Each row has two labels, one from each of two sets.
[ -3  10  10  10  -8   2   2  -5   6  -2 -17   1   4  -1  -2   3  12  -9
  -2  10   1  -2  -4 -15  10 -12  15  -8  -9   6   2   1  -4   2   7  10
   5  -1 -12  -8   6 -12  -3  10  -7 -10  -5  -1   4   1  -6  -2  14  12
   3 -12  -4  -4 -19 -11  -9   5  -7   8   3  -9 -10  -3  -3   1 -11  -2
  -1  -7   2   2  -7  17 -14  -4  17  24 -17   1 -16  12  -9   4 -20   4
   6   0  -4   4   5  25 -16  18 -14  -4   2  25  -2  -6  -8   0  17  -7
 -12   9 -11  -5  13  -3 -15   5 -12 -26  12   1  -7  -7  -5   0   9   4
  -2  12 -14   0  -1   2  -8  -7  19   9   7 -15  -2 -21   7  -1  -6   8
  -7  11  -3  -3   5   3   7 -19  11   5  16  16   4   6   2   5  21   8
  -1  -1  -1   9   6   8  -5  -4  -5  10  -8  -8  20  -6   5   0   3   2
  11   1   9 -17  18  -4  -4] => U & <75>
[  2   5   6  11  -1  -1   2   5   6   1  -8  -3   3  -2  -8   1   7 -11
  -7  15  14 -16  -4 -10   7 -25   0  -5   4  -5  -5  -3  -2   3   8 -13
   2   2   1   2   5 -16  -8  20   1   1   1   3   6  11  -9  -1   6  10
   2   1 -10   8  -6 -11   0   6   3 -12   5  -9  -1   0  -9  -6   1   6
  -4 -10   0   0  -2  10 -10  -3   8   8 -11  -1 -19   0  -5   6 -15   0
   4 -12 -10   9   8  20 -15   6 -10   0  16  19  -2  -4  -1   5  11  -3
   1  -2  -7   2  10   3   7   1 -10 -22  22   4  -1  -1  -2   4  -1   2
  -1   4 -10  -3  -1   7  -1  -3   2   2   5 -19   0 -18  -1 -11  -2   4
   0   6   5  -3   7  16   7  -5   0   1   4   6  -5   3   7  -3  -4   1
   0  -6  13   3  -2   4  -2  -8  -2  39   1   1   3   1   1   1   4  -4
   4  12   3 -10  10  -3  -3] => U & <83>
[ -1   0  -1   3   1 -12   2  11   0  -2  -1  -2   3  -5  -4  -2   4  -2
  -4  -1  -2  -7   1   0   4  -1  -7  -2  10  -6  -1   4  -4   2   6 -13
  -3   2  10   2  -2 -15   1   3   5   8   3   0   5  -4  -3   7  -2  -3
  -2   1 -10  12  -2   4   5  -4  10  -8   1   0   7   2  -6  -2   3  12
  -9  -8   2   3   8   2   0   5   2   0   1  -1  -9  -1   1  -2  -3  -7
   7 -10  -6   1  -1   7  -6   2   2   4   6  10  -4   4   4  -3   7   1
   4  -6   9   2  -1   0  18  -3  -5 -14  11  10   5   7  -1  -1  -4  -2
  -3  -6  -9  -3   2   0   5   2  -7  -3  -3  -9   5  -6   0  -1   0   0
   4   1   1  -4  -3   4   7   0   0  -1   5  -3  -2   4   0  -2 -20  -7
   8  -1   3  -9  -9  -5   6   3  -9  14   3  -2  -7  -4  -1   0  -1   3
  -4   4  -3  -4   4  -4  -3] => U & <73>
[ -6   3  -9  10   3   5 -12   5  -4  -3 -10  -3   0   6   0   2  -4  -9
   0   6  -4 -12  -5  -7  -1  -7  -5  -7   9 -12 -14  -1   7   0   4  -5
  -2  -2   9  -3   6  -9  -1  11   5 -11   9   9   2   6  -9  13   8   7
  -1 -11 -15   6 -13  -6   8  -9  -1  -3   8  -7  17   0 -10  11   0  15
   0  -7   6   0   5   0   2   0   4   5 -11  -3 -14  -2  -1  -3 -17  -5
  -7 -20  -6   0  -3  14 -14  12 -16   4  11   9  -9 -21   5 -10  14   8
  -6   0   6  -5   6  -1  11   2  -5 -22  16   0  -3  -3 -10  -4  -3   6
  -9   0 -23  -1   2  -4   0  -5   1   4  -6 -11   7 -19   1 -13  -9   8
  -3   2  -2   2   5 -10   3   1   0  -4   0   6  -5   2   3   0 -14  -3
  14  -4   7 -11   1  -1   5  -9   0  19   0  -2   1   2   8  15   7  -4
   6  23 -10  -1   7 -20  -7] => U & <83>
[  1  -4   3   4   3  -2   7   1  -3   1  -1   1   2   8  -3   4   0  -7
   1   6  -4 -10  -1  -6   0   2 -11   2  12 -10  -2   1   5   4   6 -10
  -1  -1  12   0  -4  -9   0  -3   2   0   6  -1   2   0  -7   5  -1   3
  -4  -2  -9   3   4  -5   0  -5   4  -1   6   1  12   1  -7   0   5  17
  -4  -4   4   1  -4  -2  -3  -3  -7  -6  -4   0  -4  -3   0   0   0  -6
   0 -16  -5   4  -1   4  -5   3  -2   1   6   1  -2   4   9  -1   5  -1
  -1 -10  11  -3   3   3  16   2  -6  -8  24   6   0   4  -1  -2  -6   3
  -6  -5  -4  -4  -1   1   4   2  -5   1  -8  -5   6 -13  -3  -6  -1  -4
  10  -2   1  -3  -5  -1  12   8  -4   3  -5   7  -4  -2   4   1 -24 -11
   7  -1   7 -10  -6  -5   2  -3  -3  13   8   5  -8   1   6   2   2  -2
  -2  10  -2   1  -1  -6  -3] => Z & <73>
[ -2   0  -2  10  11   1  -2  12  -2  -3  -6  -2  -3  -2   0   0  -2  -5
  -1   2  -2  -8   0  -1   6  -3  -6 -13  12  -6  -6   2   3   5   2   0
  -5   1   8  -1   9  -9  -3   1   1  11   1   5   6   6  -6   5   4   1
  -1  -8  -9  10  -6  -5  -4  -9  12  -1  -1   4   5   1  -9   0  -2  10
  -6  -9  -1  -2   3   1  -4   0   3   4  -5   7 -12  -5   2   0  -4  -4
  -3  -9   2   3   8  11  -9  13  -4   3   9  11  -6   5   5   1  16   8
  -1  -8   2  -2  -7   3  16   3 -14 -14  18  10   0   0  -5  -4  -5   0
 -10   1 -11   1  -1   3   6   1   4   4  -6  -6   1 -14   2  -5   5   4
   9  -2   1  -2  -3  -3  10  -2  -1   1   5  -1  -3   3   7  -3  -9  -9
   9   2   7  -2   2  -3   7  -1 -13  20   2  -3   4   2   6  15   4  -1
   4  10  -9  -7   0  -5  -8] => V & <83>
[ -5   4   2   8  -3   6   3  -1   1  -3  -6   0  -1  -3   3   3  -1   1
   1   8   1   2   0  -6   7  -4   2 -17  -1   8   2   2  -3   4   6   4
   5   1   3   1   6  -8  -3   4  -1   0  -8  -3   3   2 -11  -8   8   4
   1  -9  -9   0 -15  -5 -13  -6   9   7  -2  -7  -7  -1 -12  -6  -6   2
  -3  -5  -1   3  -8   7  -8  -6   5  18 -12   0 -12   2  -2   5  -8  -1
   5  -4   8   0   7  15  -2  19 -10   4   2   9  -2   2   7  -1   7  -3
  -8  -5  -4  -1   8   3   7   6  -9 -11  16   9  -6  -3  -9  -1  -1  11
   6   7  -8   4  -1   1   0  -3  10   3  -1 -12  -4 -13   3  -7   4   6
   5   4  -6  -9   1  13  14   0   2   9   6   3   4   1   6   4   3  -7
   7   5   6   7   7   5   3   1 -14  13  -6   1   7   1   4   3   4   5
   5   3   2  -7  13  -3  -4] => V & <75>
[  1   0   1   1   2 -16   4   9   0  -1  -1   1   6   2  -6   3   0  -1
  -5   1  -2 -14   0   1   0  -5  -6   5   8 -12  -2  -2  -2   2   4 -12
  -6   0  14  -2  -9  -3   5  13   4  10  15  13   9  -4   3  15   3   5
  -1   5  -7  -2   9   1  17  -1   6  -5   4  -3  11   1  -8   5   3  13
  -7 -10   4  -1  16  -2  -1   5   0  -3  -6  -5 -14   4  -2  -6  -6 -11
  -4 -14 -15   6  -6   7  -8   0   0   6   4  15  -7   0  12  -6   9   4
   0   0  10  -1   3  -6   8   1   3 -24   9   2  10   6   4   6  -5   0
 -10 -14  -8 -11   0  -9   2   6  -7  -6 -10 -11   9  -8  -2  -4  -7   5
  -4   4   1   1   1   6   5   0   3  -4  -1   2  -4   0  -5  -3 -24   1
   5  -2  -1 -13   1  -4  -1  -7  -1  24   0  -4  -9   1   3  -5   0   3
  -5  10  -5  -4   9 -10  -8] => U & <73>
[  3   0   8   6   2 -16   1   5   2  -3   3   1  -6  -5  -3   6   3   0
  -2  10  -5  -9   3  -7   4   1  -8  -9  11  -1   4   6  -1   7   2 -11
   5   7  14   5  -7 -11   0   1  -1  12   0  -3   9   8  -8  -2  -3  -1
   4   3 -16   9  -4   3 -11   2  19   2   3   4  -4   1  -7 -15   2  13
  -4  -9  -4  -1  -8   0  -8   0  -8  -5  -2   3 -16 -10  -1   7   9  -5
  14 -13  -3   4  17   9  -2  18  -5  -1   7   6  -3   4   2   0   0  -6
   0 -19  16  -2  -1   4  24   2 -13  -1  25  26   4   3   5   4  -6  -1
   3  -8  -2  -3   0   9   6   2 -13 -13  -3  -6   4  -7  -6  -2   9  -1
  13 -12   2 -10 -10  18  26   4  -4   5  -3   0  -1   3   7   6 -24 -20
   7   2   6  -5 -11  -5   1   4 -10  25   9   1  -3  -2   3   2   1   0
  -5   7   0  -4   5   6  -2] => Z & <73>
[ -8   4   2   5 -10   3   6  -2   1   0 -12   0   9  11   0   4   1  -6
   4   8  -3  -5  -1  -7   5  -1   4   6   3   1   2   1  -3   1   4   1
   4  -1   0  -2   1  -6   1   4   2   0   0   6   0   4  -4  -1   7   6
  -2  -5  -7  -1  -1  -3   1  -3  -4   3   3 -15   7   0  -5   8   1   2
  -4   0   7   0  -3   4   3   1   7   9 -10  -7  -9   5  -3  -1 -10  -2
  -1 -12  -5  -5  -1  11  -5   7  -9   3  -1  14  -3  -8   3   2   3  -4
  -6   5   0 -11   9   0   3   0   1 -15  14  -7  -2  -6  -6   1   3   9
   1   6 -13  -2   1  -1   2  -6   1   8  -1 -10   0 -14   1  -9  -7   8
   6   6  -7  -9  10  -1   0  14   1   2  -3   2  -1   5   2  -2   2   5
  11  -5   0  -5   2   6  -2  -4   1  12 -11  -3   3   2  -6   1   6   1
   6  10   3  -2  12 -16  -2] => U & <83>
[ -2   1  13  -1 -10  -8   6   0   1  -2   0   1  -4  -3   2   4   5  -3
  -1   6  -4   0   8  -9  -5  -4  -4  -5   3   5   7   6  -7   6   7  -2
  14   1  13   0 -13  -9   0   1  -1   5  -5  -2   7   3  -7  -4   3   2
   1  -3 -14   5  -6   1  -9  -6   7   2  -2  -1  -4   0  -8 -14  -1  10
  -5  -7   2   7  -4   5  -7  -2  -5   6  -6  -2 -11  -1  -4   7   0  -4
   8  -9  -1  -1   7   6   0  11  -8   8   4   8   0   6   4  -5  -2 -10
  -2 -11   7  -1   2   3  10   3 -10  -6  24  16   4   1   2   5  -4   3
   7  -6  -5  -6  -1   3   4   3  -1  -3  -4 -15   5 -10  -1   0   4  -2
   8   0  -4  -7  -1  13  21   3   2   9  -2   5   3   4   2   6 -11  -8
   6   4   9  -5  -3   0  -1   3  -7  21   1  -2  -6   5   4  -1   6   7
  -7  -4   3  -4   8   2  -7] => V & <73>
[ -1   9   2   3  -4   2  -1   2   5  -3  -9   2   2  -1  -4  10  10  -7
  -2   8   2   0  -2  -8   6 -11   7 -17  -7   2  -1  -7  -4  10   7   0
   7   0  -7   4   6  -4  -3  22  -3  -2   3   0   7   3   2   3  10  11
   1  -3  -1  -3  -7  -9  -1  -3  -5   7   2  -3  -6  -2   0   3  -4  -1
 -13  -4   1   6   4  17 -10  -2  14  13  -8   0  -8   7  -4   0 -11   2
  -1  -1  -4   3  -3  13 -12   6  -4   1  -3  21  -1  -4  -2   2  12   0
   0   5 -11   2   5   1 -15  -1  -4 -20   2   1  -1  -4  -3   1   2  -2
   2   6  -9  -6  -3   2  -1  -1  14  -1   4 -16   0 -10   7  -3  -7   3
  -9   8   4  -1   9   8   1 -16  13   4   9   7   6   4  -2   0   8  11
 -10   6  -4   5  11   5  -6  -4  -2  10  -7  -3   3   6  -1  -4   5   1
   6  10   1 -12   6   3   1] => U & <75>
[ -6   7  -4  11   0  13   3   0   2  -4  -5  -9   5   1   0   1   1 -10
   0  15   1  -6   0 -10   1   2  -4  -6   4  -4  -7   1   1   5   2  -7
  -6   0   5   2  -2  -9  -4  17  12  -2   4   1   2  12   4   3   5   3
  -3  -3 -15  -2   3  -7   4  -9   5   3   3 -11   8  -1  -7   2   1   7
  -6  -4   0  -1  -1   1  -1  -8   2   5 -15  -2 -13   0  -3   0  -3  -6
  -4 -12  -6  -2   5   5  -6   7  -6   2   7   9  -3  -6   7  -1   7   4
  -3  -3  -2  -3   9   3  13   4   0 -13  12   3   3  -1  -7   0  -3   7
   2  43 -16   3   2  -5   6  -4   4   1  -1  -7  -2 -12  -3 -17  -1   7
   0   6   1  -5   8   3   2   2  -1   1   5   1  -1  -1   3  -2 -11   1
  14  -2   1  -5   4   3   5  -6   0  22   0   1  -2  10   3   1   0  -4
  -3  13   4  -9   2  -9  -7] => V & <83>
[ -3   6  -2  12   3   2   5   7  -6  -7  -8  -4   1  -5  -4   3   0  -6
   3   8  -3  -5  -2  -1   4  -5  -5 -12   6  -8  -6   2   1   6   9  -3
  -1  -4  13   0  11 -12  -2   5   4  -6   1   5   4   9 -10  -1  18   4
   1 -13 -13   7  -4  -9  -6 -12   3  23   2  -2   8   3 -12   0  -4  11
  -7  -7   0   0   0  10  -3  -6   2  18 -18   0 -17  -2  -2   2 -12  -5
 -10 -15   0  -2   7  15 -11  15 -10 -22  12  16  -5  -4   3  -2  15  11
  -8  -5   0  -4   7  -4  13   5 -10 -14  18  13  -3  -4 -11  -2 -10   6
  -3   3 -16  -4   3  -3  11  -4   9  -2  -4 -16  -8 -16   3 -13  -1   5
  12   2  -2  -9  -3   1  12  -4   0   3   7   2  -1  -5   7   4 -10  -4
  15   3  19  -4   4   0   3  -3 -10  18  -3  -2   3   2   5  10   3   6
   7  14  -6 -12   3 -11  -3] => V & <83>
[  4   3   0   9  11  -2  -3  10   4  -5  -2 -10   3   0  -4  -5   6 -10
 -11  16   6 -10  -1  -5   7  -2 -15 -15   6 -11  -3  -2   8   8   5 -12
  -2  -1   3   5  10 -13  -8  31  -6  -1   4   7   9  13  -6   4  -5   2
  -3   1  -4   5   3  -1   7  -5   1   6   4  -5  -2  -1 -16  -1   5  13
  -4 -10  -5  -1  15   4 -13   0   3  -7  -5   8 -17  -2  -7  -5   1   3
  -5 -14  -7   7   9  18 -10   4   1   0  -2  12   1  -4  -4   5  17   9
  -1  -9  -2   7   0   8   9   7  -9  -8  16   5  11   8   8  -2  -4  -3
  -2   4 -12  -7  -8   4   4   3   7  -1   8 -13  -1 -13  -1 -10   1  13
  -5  -3   5  -2   1  -1   1 -20  -3  -2   4  -3   1   1   7  -7  -4   4
   4  -9   1   1  -4   4   4 -11  -6  24   8  16 -18   8  -1  -7   2  -9
   5   4   4 -10  -5   6  -2] => Z & <83>
[  2   2   3  12   6   7  -4   7   4  -3  -3   0  -9   4   2   2  -4  -1
   1  12  -2  -5   0  -1  -3   2  -5 -13   8   4  -5  -3  -8   3   6  -3
   2  -2   8   4   9  -6 -13  10  -5  -3   0   0  -2   6 -12  -6  -2   0
  -3  -5  -6  -2  -4 -13 -10  -6   7   4   6   0   3   0  -7   0   0   0
  -3  -3  -2  -2  -6  -1  -6  -7   6   1  -8   6  -5  -4   1   6  -2   0
  -4  -3   3   7  10   5 -11   7  -5  -4   1   0  -4  -4   3   3  14   4
  -3  -6  -3  -1   8   1  17   6  -7   0  23   3  -4  -3  -1  -7  -1   5
  -7   3  -9  -2  -1   3  -3  -4  10   2  -4   7  -3 -16   0 -11   6  -7
   2  -1   5   1   0   0   7  -5  -5   1   5   5  -3   0  14   2   4  -2
  -8   0   6   9  -7  -1   4  -2  -6  17   3  -1   6   3  18   7   2  -5
   8   8   1  -5  -3  -7   0] => Z & <83>
[ -4   5   3   6  -5   5   5  -1  -1  -5 -16   4  -3  -2   3   5   1  -8
   0  -3  -5  -4  -1  -3   2  -8  10  -9  -3   8  -7  -1  -7  -4   7   8
   1  -1   1  -2   5  -4   0   5   3  -5  -6   1   0  -9  -1  -1  12  13
   0 -15  -7   0 -12 -10  -6  -9  -3   5   0  -7  -1  -5  -1   8  -8   0
   0  -4  -1   4  -1  11  -3  -6  12  26 -12  -2  -9  12  -4   0 -18   0
   1  -1   7  -2  -4  19 -11  14 -12  -1   9  18  -5   1   0  -6   7   0
  -7   4  -9  -3  12  -7  -8  -2  -4 -21   9  -7  -5  -6 -16  -1   5   8
   0   7 -13  -5   1  -3   0  -5  14   7  -2   0  -5 -14   9  -3  -5   8
  -2  10  -9  -5  31   5   3  -5   8   4  10   8 -16   3   4   9  10   4
   9   4   3   1  10   7  -4  -1  -4   4 -12  -9  13  -1   5   5   7   4
   3  11  -3  -9  15 -11  -5] => V & <75>
